Here is a tiny trained network, its code and every weight. The questions are about switching its units off for an input and a target symbol, where a switched-off unit gives its printed mean instead of its output.

import numpy as np


def w(rows, s, z=0):
    codes = np.array(rows[::2]) - 128.0
    scale = np.full(codes.shape[1], s)
    scale[-1] = z or s
    return codes * scale


def f(y):
    return np.maximum(y, 0)


def softmax(a):
    e = np.exp(a - a.max(-1, keepdims=True))
    return e / e.sum(-1, keepdims=True)


def log_softmax(a):
    a = a - a.max(-1, keepdims=True)
    return a - np.log(np.exp(a).sum(-1, keepdims=True))


def net(x, mask):
    ids = ['Ξαεηλστ'.index(c) for c in x.split()]
    T = len(ids)
    res = E[ids] + P[:T]
    u = 0
    for l in range(2):
        q, k, v = (res @ M[l].T for M in (Q, K, V))
        z = softmax(np.where(np.tri(T) > 0, q @ k.T / 2**0.5, -1e9)) @ v
        res = res + np.where(mask[u], z, O[l][:, -1]) @ O[l][:, :-1]
        u += 1
        y = f(res @ A[l][:, :-1].T + A[l][:, -1])
        res = res + np.where(mask[u : u + 12], y, B[l][:, -1]) @ B[l][:, :-1]
        u += 12
    return log_softmax(res[-1] @ U[:, :-1].T + U[:, -1])


Q, K, V, O, A, B = {}, {}, {}, {}, {}, {}
E = w([
[85,43,169,196,91,82],'Ξ',
[95,153,182,105,188,105],'α',
[175,131,41,82,168,141],'ε',
[95,138,110,138,36,76],'η',
[135,149,45,209,118,249],'λ',
[122,87,109,119,112,122],'σ',
[155,39,123,191,172,69],'τ',
],0.016)
P = w([
[8,2,88,162,56,145],'0',
[96,123,15,129,81,63],'1',
[119,130,60,130,103,75],'2',
[139,131,105,133,118,86],'3',
[159,136,141,133,133,90],'4',
[173,140,168,137,149,94],'5',
[186,142,193,138,162,98],'6',
[198,150,213,154,178,113],'7',
],0.0063)
Q[0] = w([
[187,48,103,185,155,50],'L0H0',
[139,10,177,77,79,212],'L0H0',
],0.013)
K[0] = w([
[99,79,167,37,152,2],'L0H0',
[170,29,70,206,19,143],'L0H0',
],0.0093)
V[0] = w([
[254,73,168,128,24,64],'L0H0',
[19,147,154,54,132,59],'L0H0',
],0.0087)
O[0] = w([
[164,126,2,236,85,244,250],'L0H0',
[251,7,207,139,85,164,108],'L0H0',
],0.0051,0.0013)
A[0] = w([
[81,104,39,157,106,200,1],'L0N0',
[56,186,207,100,159,146,106],'L0N1',
[147,195,206,201,1,105,128],'L0N2',
[168,199,112,94,168,157,54],'L0N3',
[117,65,19,100,83,157,124],'L0N4',
[166,112,165,81,138,149,247],'L0N5',
[32,135,166,105,105,40,221],'L0N6',
[166,100,127,152,77,161,76],'L0N7',
[101,164,204,78,208,107,134],'L0N8',
[147,202,189,118,108,170,101],'L0N9',
[83,203,132,107,81,160,103],'L0N10',
[128,111,103,140,156,210,194],'L0N11',
],0.0089,0.0026)
B[0] = w([
[225,69,209,109,60,150,215],'L0N0',
[71,128,88,87,148,11,150],'L0N1',
[102,247,88,188,186,178,178],'L0N2',
[52,174,112,100,176,133,161],'L0N3',
[149,29,162,97,81,156,255],'L0N4',
[81,187,132,103,132,161,165],'L0N5',
[174,52,147,145,56,152,176],'L0N6',
[81,142,110,119,150,60,169],'L0N7',
[207,226,157,152,97,144,156],'L0N8',
[92,73,128,91,131,133,136],'L0N9',
[140,88,138,152,152,174,157],'L0N10',
[85,186,94,92,141,135,191],'L0N11',
],0.013,0.0069)
Q[1] = w([
[230,89,97,47,254,113],'L1H0',
[141,34,187,253,209,53],'L1H0',
],0.0091)
K[1] = w([
[145,68,139,12,233,108],'L1H0',
[159,39,119,254,223,55],'L1H0',
],0.0098)
V[1] = w([
[44,30,34,142,93,205],'L1H0',
[208,102,254,91,51,33],'L1H0',
],0.0087)
O[1] = w([
[255,195,185,177,157,26,248],'L1H0',
[63,226,68,87,129,110,209],'L1H0',
],0.0087,0.012)
A[1] = w([
[148,155,116,122,124,118,135],'L1N0',
[157,25,126,143,84,96,117],'L1N1',
[143,6,150,110,36,135,180],'L1N2',
[68,76,129,154,118,66,56],'L1N3',
[112,140,128,147,99,142,94],'L1N4',
[153,84,103,150,83,123,254],'L1N5',
[143,135,104,188,158,83,92],'L1N6',
[161,140,116,122,93,152,67],'L1N7',
[112,75,103,94,165,126,69],'L1N8',
[191,88,120,126,119,139,128],'L1N9',
[146,122,144,174,141,138,133],'L1N10',
[110,134,125,128,98,143,144],'L1N11',
],0.022,0.004)
B[1] = w([
[107,125,123,156,137,138,209],'L1N0',
[142,169,136,132,53,163,232],'L1N1',
[158,1,100,100,137,104,187],'L1N2',
[97,122,90,192,122,156,142],'L1N3',
[124,129,173,153,143,135,149],'L1N4',
[186,117,118,176,172,110,231],'L1N5',
[93,110,144,70,156,134,234],'L1N6',
[90,138,121,104,112,169,189],'L1N7',
[123,104,162,141,87,74,139],'L1N8',
[95,160,156,134,125,107,251],'L1N9',
[136,140,108,114,101,106,202],'L1N10',
[179,132,122,127,139,117,148],'L1N11',
],0.03,0.016)
U = w([
[201,114,123,139,51,172,132],'Ξ',
[126,234,123,130,113,130,117],'α',
[131,76,151,49,223,91,197],'ε',
[204,116,129,165,203,152,37],'η',
[141,86,125,78,142,253,144],'λ',
[195,106,29,95,192,113,236],'σ',
[119,115,97,160,129,167,4],'τ',
],0.0067,0.0029)

Each question gives the input, a string of symbols that net reads in full, and the target symbol t.
The units are the heads (2 rows each of Q, K, V and O) and the neurons (one row each of A and B). Each row of codes is followed by its name. A weight is (code - 128) times the scale printed after its matrix; where a second scale follows, it is the last column's (O, A, B and U).
mask holds one flag per unit, layer by layer, with each layer's heads first. A switched-off unit (its flag False) gives its mean, the last column of its rows in O or B, instead of its output. The means were averaged over made-up inputs and are rounded, as every weight is.
A unit's drop is (log p(t) with every unit on - log p(t) with that unit switched off) / (log p(t) with every unit on - log p(t) with every unit switched off).
The circuit of an input: a set's keep is (log p(t) with only the set's units on - log p(t) with every unit switched off) / (log p(t) with every unit on - log p(t) with every unit switched off). Starting from the 12 units with the biggest drops (on a tie, the unit counted first), units are removed one at a time, each time the one whose removal leaves the highest keep (on an exact tie, the one counted first), for as long as the keep stays at least 0.8.
units of the circuit, in order: the units of the circuit, biggest drop first
top k neurons: the k neurons with the biggest drops, biggest first
k most important neurons of layer l: the k neurons of layer l with the biggest drops, biggest first
input λ ε λ ε ε σ η τ, target Ξ: units of the circuit, in order : (L1H0 L1N1 L0H0)
input ε ε η ε η, target α: units of the circuit, in order : (L0N2)
input ε η ε Ξ α σ η, target ε: 2 most important neurons of layer 0 : (L0N0 L0N8)
input ε τ τ λ Ξ ε, target α: top 3 neurons : (L1N2 L0N4 L0N3)
input τ σ λ σ, target α: 2 most important neurons of layer 0 : (L0N0 L0N5)
input τ σ Ξ Ξ λ λ ε σ, target α: 2 most important neurons of layer 0 : (L0N0 L0N4)
input α τ σ σ ε σ σ, target σ: top 4 neurons : (L1N1 L1N9 L1N6 L1N7)
input τ α σ, target σ: units of the circuit, in order : (L1H0 L1N1 L0H0 L1N9)
input Ξ τ Ξ λ σ τ, target α: units of the circuit, in order : (L1N2 L0N4)
input τ η ε, target Ξ: 3 most important neurons of layer 1 : (L1N6 L1N1 L1N2)
input Ξ ε σ Ξ, target α: units of the circuit, in order : (L1N2 L1H0)
input σ ε σ Ξ σ, target ε: 3 most important neurons of layer 0 : (L0N6 L0N4 L0N0)
input Ξ η τ ε η σ η, target ε: top 3 neurons : (L1N6 L1N1 L0N0)
input σ Ξ σ α η, target η: top 3 neurons : (L0N2 L1N1 L1N4)
input α τ λ, target λ: top 4 neurons : (L0N5 L0N0 L0N8 L0N6)
input ε Ξ ε Ξ, target α: top 4 neurons : (L1N2 L0N2 L1N1 L1N10)
input η τ σ ε Ξ η ε, target α: top 3 neurons : (L1N2 L0N4 L1N6)
input Ξ Ξ Ξ, target ε: top 2 neurons : (L1N6 L0N0)
input α τ τ ε, target ε: 3 most important neurons of layer 0 : (L0N0 L0N5 L0N8)
input τ α σ σ σ τ Ξ η, target η: top 3 neurons : (L1N1 L1N4 L0N2)
input σ λ σ Ξ ε, target Ξ: most important neuron of layer 0 : (L0N3)
input σ σ α σ τ σ ε, target ε: 3 most important neurons of layer 1 : (L1N1 L1N8 L1N5)
input α τ σ σ σ λ, target λ: 3 most important neurons of layer 0 : (L0N5 L0N8 L0N10)
